In the rows, 128 means zero.
Each row has a class, written after it.
[112  77 160 137 111 123 147 143 134 143 102 116 136 132 102 156 141 179
 138 116 139 158 140 156 144  95  97 147 159 139 148 122  96  84 126 155
 157  94 116  74 122 137  86 148 130 114 177 138  48] | tel
[128 141 141 124 123 136 152 136 102 147 144 151 135 120 115 123  99 117
 135 124 123 137 142 130 121 144 129 135 145 129 152 140 105 142 131 128
 130 130 125 152 131 152 144 121 138 134  94 129 131] | furim
[146 125 117 119  96 142  99 135 144 115 104 106 114 133 118 116 185 124
 140 132 157 152 133 119 122 132 157 129  96 129 128 148 131 114 125 103
 155 137 117 140 116 118 112 129 116 115 170 108  78] | furim
[131 108 149 130 106 138 168 148 103 164 128 157 184  93  97 135  72 135
 130  95 137 173 143 151 136 113  95 149 130 134 174 137  98 103 128 145
 124 109 137  99 121 139 127 120 131 123 140 110  57] | fubos
[158 154 116 126 105 164 148 134  92 157 127 187 177  93 102 106  82  91
 117  93 130 156 143 122 118 142 127 154  97 111 168 166 121 114 129 103
 110 150 148 151 107 137 161  97 118 125 101  87 102] | furim
[103  94 142 138 139 106 114 137 158 127 104 108  99 173 140 164 199 177
 139 143 118 117 121 145 145  99 130 130 161 143 120 115 104 105 115 159
 147 112 102  83 135 128  76 160 134 127 171 165 123] | fubos
[120 103 141 121 132 121 107 142 139 138 106 107 110 165 124 148 194 155
 147 141 128 131 128 144 135 111 143 138 143 138 140 132  90 117 103 135
 156 126 103 107 132 124 106 141 141 122 145 150 121] | zele
[138 133 113 112 125 134 120 130 120 122 126 132 126 124 128 114 136 111
 136 132 138 139 133 120 123 137 149 131 118 133 137 138 125 139 124 115
 134 141 127 150 133 138 143 112 138 124 110 115 141] | vuvod
[105 113 150 122 139 121 147 139 112 137 139 130 111 147 128 142 125 146
 151 147 116 129 139 144 121 141 132 128 173 147 146 126 106 157 131 146
 153 126  96 139 150 162 118 133 161 140  96 157 142] | tel
[121 110 145 126 113 120 130 125 148 114 118 111 114 131 127 136 135 153
 133 138 146 136 135 129 135 122 123 127 142 131 122 121 121 112 136 141
 153 107 116 113 133 136 106 145 126 123 157 131  81] | vuvod
[119 102 126 137 125 120 106 130 164 123  97 107 121 152 132 148 181 167
 128 128 131 121 124 133 143  98 125 135 137 123 121 123 118  98 115 141
 142 116 117  71 119 114  93 142 113 114 187 140  87] | nif
[117 115 148 147 119 123 172 120 111 154 145 154 172  92 110 136  55 144
 113 101 138 141 139 149 143 115  73 154 151 137 158 125 111 102 137 146
 117  93 149  97 117 134 122 125 119 126 141 112  93] | furim
[122 146 115 130 146 124 113 118 133 124 132 128 109 150 147 124 160 119
 122 147 114 104 115 115 120 140 148 127 132 130 105 123 126 152 122 119
 119 140 123 148 124 132 131 130 129 138 106 139 180] | furim
[117 112 150 110 113 123 134 144 137 100 134  86  90 127 125 132 126 136
 164 153 163 154 148 134 120 150 142 107 155 156 141 126 137 171 134 139
 168 108 110 154 165 143 122 130 145 116 145 132  89] | nif
[130 115 135 123 130 139 142 141  90 168 127 164 163 139 112 135 116 132
 142 112 109 141 139 145 123 123 126 161 149 143 174 154  89 132 107 137
 117 144 128 123 128 144 138 115 148 128  96 133 149] | nif
[136 155 102 127 143 122 131 127 120 128 136 150 135 116 144 111 114  99
 123 125 117 120 125 115 118 136 142 114 107 123 127 128 134 153 123 115
 107 150 136 148 128 133 160 111 132 136  81 116 170] | fubos
[123 116 143 129 118 124 145 132 138 109 134 108 119 108 126 128 104 136
 134 127 151 139 136 132 128 132 113 120 141 140 134 121 138 138 138 135
 139 110 134 119 138 131 120 127 122 121 154 120  80] | nif
[120 132 131 152 148 114 143 113 121 163 130 160 166 126 134 138 109 140
 100 109 104 101 115 134 144 101  90 148 137 119 124 113 100  98 121 134
  88 119 149  96 102 130 130 128 120 140 118 132 159] | furim
[ 93 105 165 137 152 106 159 129 117 133 159 112 101 137 138 154  98 160
 141 153 121 121 130 151 130 141  94 129 196 161 122  93 111 171 141 167
 135  97 119 129 159 155 108 149 153 149 111 164 162] | zov
[135 131 138 133 115 150 169 132  93 148 163 157 174  79 100 123  32 111
 125 100 139 155 143 132 126 143  96 140 128 136 161 140 132 130 150 133
 111 119 141 145 126 139 146 111 132 131 119 100  94] | pudi
[112  98 155 142 143 119 171 132  93 178 138 170 163 126 112 150  84 154
 131 108 102 138 135 166 134 109  87 168 176 145 169 129  77 115 119 157
 114 115 129  95 129 156 123 124 146 139  90 145 152] | tel
[137 155 108 113 125 126 111 123 141  95 133 108  93 121 144 107 141  99
 134 148 147 122 130 104 120 153 159 102 103 126 114 127 156 164 133 102
 139 136 126 175 136 126 141 117 130 127 127 110 148] | furim
[130 131 114 127 139 116 106 122 135 135 116 130 121 146 143 125 167 130
 120 133 121 109 120 119 134 118 144 133 122 125 119 129 113 119 110 113
 120 136 131 130 117 131 125 124 126 123 123 127 174] | furim
[142 125 111 135 150 141 113 126  89 193 105 197 177 159 119 137 142 132
 107 109  55  88 105 133 132 100 118 181 123 115 144 155  94  88  77 138
  70 179 148  80 100 133 137 108 127 130  73 132 199] | nif
[146 141 106 116 114 150 114 132 122 126 116 141 126 123 116 109 154 108
 135 128 129 149 136 115 112 143 149 132  96 128 137 148 133 131 126 111
 132 157 124 154 123 126 139 110 123 125 126 107 118] | fubos
[147 141 103 125 124 129 109 119 134 128 118 139 137 122 131 112 141 119
 126 123 127 125 128 115 124 123 142 130 100 122 128 137 143 122 121 113
 115 143 144 132 117 124 134 109 118 119 133 104 141] | nif
[152 130 100 145 125 127 102 117 140 143  95 141 165 119 127 120 155 136
 101  96 123 119 113 115 144  93 120 142  85 106 119 124 120  68 116 111
 101 136 155  87  84 108 125 121  98 118 161 102 115] | zov
[118 111 167 134 141 132 178 135  68 176 164 177 178 117 108 147  48 132
 129 115 101 139 135 155 129 127  94 165 177 150 180 140  84 133 128 160
 104 121 133 122 143 167 142 122 155 142  79 143 163] | vuvod
[117 149 105 147 179  98 110  81 155 114 146 128 118 144 180 129 128 128
  94 151  97  54 109 105 137 132 116 107 137 126  63  97 139 137 128 126
  96 129 142 134 122 122 126 138 127 148 115 146 243] | pudi
[135 130  94 145 142 117  81 112 167 124  95 121 121 167 150 137 201 146
 113 130 106  86 105 114 138  95 140 127 108 110  94 123 128  98 107 122
 111 145 130  88 103 105 115 139 109 123 162 138 153] | nif
[141 151 100 150 141 120 124  97 137 129 140 153 161 110 140 114 109 115
  92 117 109 101 115 111 133 109 114 122  97 113  96 118 149 100 131 126
  81 143 159 119 105 112 139 124 105 128 131 106 165] | fubos
[130 132 114 140 160 115 118 117 127 157 114 160 157 155 147 135 152 146
 112 112  95  93 112 129 137 108 119 148 136 118 123 124  94 110 106 125
  97 141 131 101 103 129 132 130 132 142 104 145 193] | pudi
[130 146 110 132 139 139 139 121 111 134 144 160 151 111 135 120  84 110
 117 116 114 115 125 123 123 133 128 132 133 130 135 133 139 149 126 127
  98 149 143 134 123 138 151 107 128 131 100 116 155] | nif
[123 110 137 125  95 127 128 132 161  83 132  77 103  91 119 121 109 129
 138 134 186 163 143 124 132 139 129 107 114 143 129 111 163 125 153 133
 168  91 126 141 143 117 109 132 114 104 199 101  35] | zov
[146 140  98 128 139 130  96 127 129 140 106 144 140 142 140 117 173 123
 116 118 111 110 118 113 131 114 148 135  95 112 125 131 115 111 107 108
 105 161 136 124 107 119 138 120 124 130 112 122 174] | zov
[111  84 161 151 122 102 118 124 154 140 112  94 133 153 123 159 173 179
 120 135 134 122 120 141 155  82 102 140 146 134 119 109 101  78 120 152
 140  88 125  76 118 116  76 163 123 116 205 149  93] | furim
[124 151 100 144 165 123 135 101 123 139 148 172 147 120 158 130  83 122
  94 108  96  82 113 126 133 121 109 137 132 118 104 115 134 126 123 131
  81 134 144 113 110 129 144 117 126 146  94 126 212] | pudi
[152 124 123 110 104 146 102 151 125 124 118 110 105 141 113 120 179 112
 162 137 140 158 141 122 109 140 176 121 102 136 154 158 126 139 127 106
 159 160  93 170 141 135 132 117 141 119 131 125 112] | tel
[ 92 102 178 126 146 112 192 134  83 154 169 150 156 111 119 150  37 145
 143 126 124 146 138 164 132 133  87 156 206 161 171 115  96 160 138 173
 131  94 126 129 160 165 130 124 158 140  91 150 140] | vuvod
[113 137 124 142 151 121 153 114 115 140 153 159 145 115 145 138  70 130
 115 125 114 110 123 135 135 124 102 137 157 129 124 116 124 137 140 145
 101 119 137 114 132 145 139 126 132 146  97 136 172] | vuvod
[142 156 110 111 123 130  98 122 155  70 144  81  71 123 151 109 151  95
 138 170 160 118 130  97 111 159 166  77  97 127  88 123 184 176 145 103
 151 148 118 189 148 116 137 128 119 120 152 116 121] | zele
[148 161 101 117 128 159 151 137  81 147 157 191 159  91 119 106  63  68
 126 104 116 149 139 121 106 160 146 140 106 125 160 158 138 161 132 110
 107 172 144 173 130 144 175  86 139 134  58  99 167] | fubos
[159 129 115 108  90 153  92 157 144 116  85 115 119 128 114 115 195 121
 148 114 154 165 133 114 121 129 172 126  78 114 150 153 133 107 120  93
 159 149 111 140 116 117 125 120 121 113 173  98  60] | pudi
[152 172  75 148 149 114  92  83 159 106 123 139 123 124 163 102 153 111
  83 130 114  72 112  88 128 121 141 103  81  90  64 108 157 106 131 104
  93 155 161 136  97 111 141 122  92 133 123 105 187] | zov
[100 125 154 132 133 126 196 130 101 125 189 148 140  77 133 141   4 120
 126 129 137 148 142 144 125 153  90 117 173 155 140 109 149 170 158 169
 116  98 143 155 159 156 141 124 137 143 101 129 131] | fubos
[125 146 118 146 160 113 134 105 121 155 128 165 149 143 146 129 128 131
  97 123  90  89 119 128 134 113 111 142 134 114 115 123 105 111 118 130
  94 138 144 110 104 134 136 126 119 145  92 136 199] | furim
[109 123 148 124 124 123 155 122 126 107 160 108 104 107 127 128  83 127
 142 156 153 138 143 132 123 149 109 116 155 151 122 113 144 160 155 147
 143 107 123 150 156 147 123 136 133 133 127 127 115] | vuvod
[133 127 127 124 114 142 129 133 127 130 125 134 133 119 113 123 138 119
 134 128 134 154 137 127 119 133 138 130 116 138 139 138 128 124 126 128
 139 135 127 143 130 132 120 122 126 121 136 113 100] | fubos
[140 119  97 143 137 110  77 109 169 124  89 115 124 158 140 132 210 158
 107 120 122  99 110 117 145  89 132 134 100 113  96 114 113  73 106 118
 121 130 140  86  96 102 103 141 104 117 179 125 145] | zov
[137 133 134 114 122 143 147 152  93 142 145 147 136 109 113 120  93 101
 147 118 132 154 143 130 118 149 139 131 125 136 166 142 115 155 131 123
 130 145 126 168 142 146 156 106 147 133  90 118 133] | zov
[123  94 148 121 108 133 131 144 122 147 111 128 141 133 102 142 142 152
 148 120 143 162 139 147 140 104 124 156 146 142 162 140  93 103 119 141
 151 115 114 104 134 137 110 131 140 114 154 129  82] | vuvod
[129 126 120 141 141 108 115 102 147 122 131 125 129 134 145 134 138 139
 114 141 121  99 118 118 139 109 120 122 128 125  96 113 125 114 129 133
 114 125 134 114 120 127 119 138 122 133 139 136 161] | vuvod
[143 128 132 122 113 149 145 136 110 138 130 152 153 102 106 121 101 114
 125 113 143 150 139 132 127 132 124 145 117 127 153 149 124 112 126 121
 126 132 142 131 122 130 137 109 125 120 125  98  93] | zele
[135 123 106 144 127 118  97 117 170 114 102 121 123 132 142 135 179 146
 105 124 132 113 116 118 142  99 134 123  95 113  96 116 145  84 123 128
 118 124 131  90 106 107 100 141 104 116 182 120 119] | fubos
[128 116 127 149 138 108 114 103 144 133 119 126 145 141 133 138 148 153
 114 133 118 105 116 124 144  91 112 133 128 123 101 116 118  92 126 139
 113 122 135  97 112 120 114 146 115 129 160 137 141] | vuvod
[131 128 125 119 104 128 118 130 143 107 124  96 112 124 124 121 147 124
 142 143 163 146 138 120 127 135 141 115 117 132 129 130 134 136 131 116
 153 112 120 147 135 124 117 129 128 116 167 111  82] | furim
[104 123 147 139 160 107 154 124 124 142 144 138 125 137 140 147 106 146
 122 139 113 105 120 143 138 123 100 130 169 138 120 106 107 147 127 152
 116 105 134 109 136 139 127 140 142 151 102 157 160] | zele
[109 101 164 128 114 121 138 135 153 116 122  94 104 136 122 153 147 163
 140 144 149 142 139 143 136 125 116 124 160 142 127 114 115 117 133 152
 170  91 108 106 138 127  88 157 132 122 182 142  56] | zele
[116 127 148 124 134 126 158 143  98 147 145 140 141 121 123 130  88 122
 138 126 128 141 136 140 126 144 117 137 153 139 160 133 102 154 133 134
 128 119 122 140 139 149 143 120 147 139  95 136 130] | furim
[126 149 102 154 135 133 169  98 118 127 164 163 173  71 140 116  16 114
  90 101 128 118 126 127 130 137  82 127 123 131 123 116 169 119 156 133
  80 116 156 126 112 131 150 112 113 134  99  91 122] | tel
[120 122 122 140 121 121 118 122 166  98 126  99 111 116 142 136 130 140
 117 134 154 122 126 119 140 122 126 108 122 126 101 102 152 114 141 139
 140 104 133 111 128 116 107 143 113 122 177 119  97] | zov
[137 140  92 140 140 123  86 109 170 105 102 122 117 140 154 128 173 138
 104 125 126  89 109 108 139 108 132 118  99 107  82 115 148  94 123 114
 114 134 131  99 103 105 116 133 106 124 170 118 140] | pudi
[130 118 126 144 119 115 125 118 144 132 113 124 145 122 125 134 137 148
 112 113 141 128 123 131 145 105 108 139 120 121 124 120 117  91 126 128
 123 105 141  95 105 116 110 138 110 119 176 116  93] | furim
[136 141 104 146 151 108 104 100 139 123 145 127 125 133 157 122 136 127
 103 140 114  83 115 110 132 123 128 111 114 122  85 109 144 123 130 123
  98 140 144 139 119 128 133 133 117 134 125 133 200] | zov
[116 103 141 127 146 116 119 146 119 158 111 131 131 160 131 145 161 154
 135 126 103 118 121 140 138 105 131 143 144 133 144 123  79 114 103 137
 132 130 116 105 126 143 117 133 146 133 115 153 158] | zov
[126  97 138 154 114 112 112 116 159 124 118 102 136 124 124 144 147 164
 114 125 144 126 122 131 149  89 107 127 122 130 107 105 127  78 131 147
 127  98 138  88 116 112  90 152 108 114 208 124  78] | zov
[106  83 178 135 115 116 143 144 132 134 131 107 126 138 110 161 137 169
 148 142 135 156 143 156 138 110 109 132 167 155 154 120 101 118 129 170
 156  99 106 106 153 137  87 158 145 121 179 154  82] | fubos
[111 104 147 129 130 116 141 135 126 135 132 121 133 137 124 143 123 154
 141 132 135 131 137 142 133 120 114 134 162 144 147 122 102 136 123 146
 138 110 125 109 139 144 112 132 142 125 141 139 114] | nif
[130 112 121 142 130 114 118 107 141 140 110 138 154 128 126 135 137 153
 110 115 128 119 118 129 148  90 106 149 129 124 117 117 103  80 119 135
 113 113 149  81 105 124 110 136 114 118 162 122 124] | vuvod
[136 137 133 121 120 136 144 129 104 120 169 133 126 100 124 115  73  97
 140 135 140 148 143 122 114 161 138 116 128 144 139 133 147 163 149 126
 128 135 133 190 152 144 151 112 140 132 108 118 141] | zov
[109 107 137 149 133  94 134 115 162 118 127 107 122 122 144 144 133 164
 113 134 142 113 123 135 146 101  96 113 144 134  99  91 123 113 134 153
 130  92 133  90 124 124  96 150 117 127 175 138  97] | fubos
[159 140  98 114 114 155  91 136 116 154  99 152 152 150 106 108 191 111
 135 115 115 138 129 115 114 122 165 152  86 122 151 170 112 118 103  98
 120 182 129 134 103 119 138 105 120 118 120 107 129] | nif
[138 121 134 122 117 143 125 136 112 137 128 135 144 123 112 129 124 126
 138 124 131 144 139 127 125 134 129 136 121 137 143 145 125 117 132 127
 128 133 115 138 127 129 127 124 137 124 145 120 109] | pudi
[148 134 107 133 148 127  97 127 110 166 112 164 151 170 131 130 183 120
 130 124  77 103 116 126 121 104 150 148 108 116 136 154  94 105  97 110
 100 185 120 123 113 130 143 118 135 132  85 139 213] | tel
[135 108 112 126 109 124  79 135 166 114  83  82 101 156 127 128 226 151
 134 134 152 134 126 120 141 105 151 129  99 122 121 135 117  88 113 109
 161 121 110 104 114 104  95 143 116 106 203 122  86] | furim
[129 141 140 108 117 155 144 151 109 110 148 123 103 113 118 125 105  94
 157 143 148 163 146 135 112 159 154 112 137 141 149 145 146 179 141 123
 150 145 113 174 160 138 148 117 146 129 113 123 104] | zele
[132 143 124 131 114 124 120 115 147  99 148 100 107 110 136 117 122 107
 125 148 153 124 132 111 126 140 139  97 109 130 102 122 164 140 145 116
 133 122 128 162 135 124 129 130 117 120 156 115 111] | furim
[122 140 103 142 155 111 103  90 170  93 126 106  95 137 163 123 151 137
 100 148 126  81 108 107 132 126 118 108 115 124  58  97 159 123 135 121
 108 120 144 128 113 111 113 138 108 137 145 124 178] | pudi
[112 100 163 133 114 139 163 153 104 155 142 144 151 111  98 154  80 141
 146 115 135 165 147 157 136 125 103 148 160 144 174 133 103 116 136 158
 143 104 123 113 146 147 112 128 144 125 140 130  80] | zov
[127 145 106 141 162 116 108 101 131 136 129 139 123 155 154 127 158 129
 113 141  93  81 110 117 123 121 132 129 131 128  93 118 127 139 116 125
  94 150 141 125 115 128 128 127 126 144 104 143 215] | nif
[133 161 109 137 140 128 133  99 122 126 146 144 136 112 140 107 100 105
 102 128 125 105 119 110 123 143 121 130 114 123 101 122 149 131 139 115
  95 137 153 148 110 126 147 116 110 138 106 111 177] | furim
[125 139 137 122 121 146 177 143  86 146 166 164 152  85 108 127  35  97
 143 111 132 158 147 137 116 154 123 132 144 140 164 137 135 158 149 136
 123 131 124 162 145 159 155 101 150 133  80 112 118] | tel
[123 135 151 114 113 142 185 140 100 116 172 133 138  70 114 114  13 100
 145 121 164 168 155 135 116 171 109 117 144 152 165 129 146 175 160 138
 141 100 128 180 158 150 155 107 149 135 108 102  82] | pudi
[151 148 105 119 127 131 109 116 124 124 126 140 120 132 137 107 151 109
 124 134 121 124 132 110 117 135 154 122 107 119 118 140 127 132 127 106
 123 159 129 157 125 139 150 120 125 131 105 120 158] | vuvod
[132 131 120 128 136 137 124 124 114 143 134 147 130 135 123 124 133 127
 123 124 113 121 130 125 121 131 129 144 129 134 127 133 111 129 123 124
 115 144 132 136 120 136 132 122 129 133 105 127 166] | zov
[132 133 125 126 114 133 127 130 138 106 134 116 115 114 131 129 122 122
 138 133 152 141 133 123 128 134 141 115 127 127 125 127 147 135 143 126
 141 124 115 132 141 134 129 129 129 126 149 121 101] | vuvod
[107 153 144 129 152 113 173 109 104 112 189 151 109 107 152 122  42 107
 128 152 123 111 137 130 113 160 119 111 170 145 122 109 149 192 159 143
 118 120 141 174 161 169 154 124 149 155  58 139 201] | vuvod
[120 118 142 117 116 130 140 136 121 118 138 108 114 116 120 127 101 130
 145 135 149 146 142 135 123 141 126 123 145 150 147 128 133 152 134 138
 144 114 128 141 148 139 126 122 137 119 137 120  99] | nif
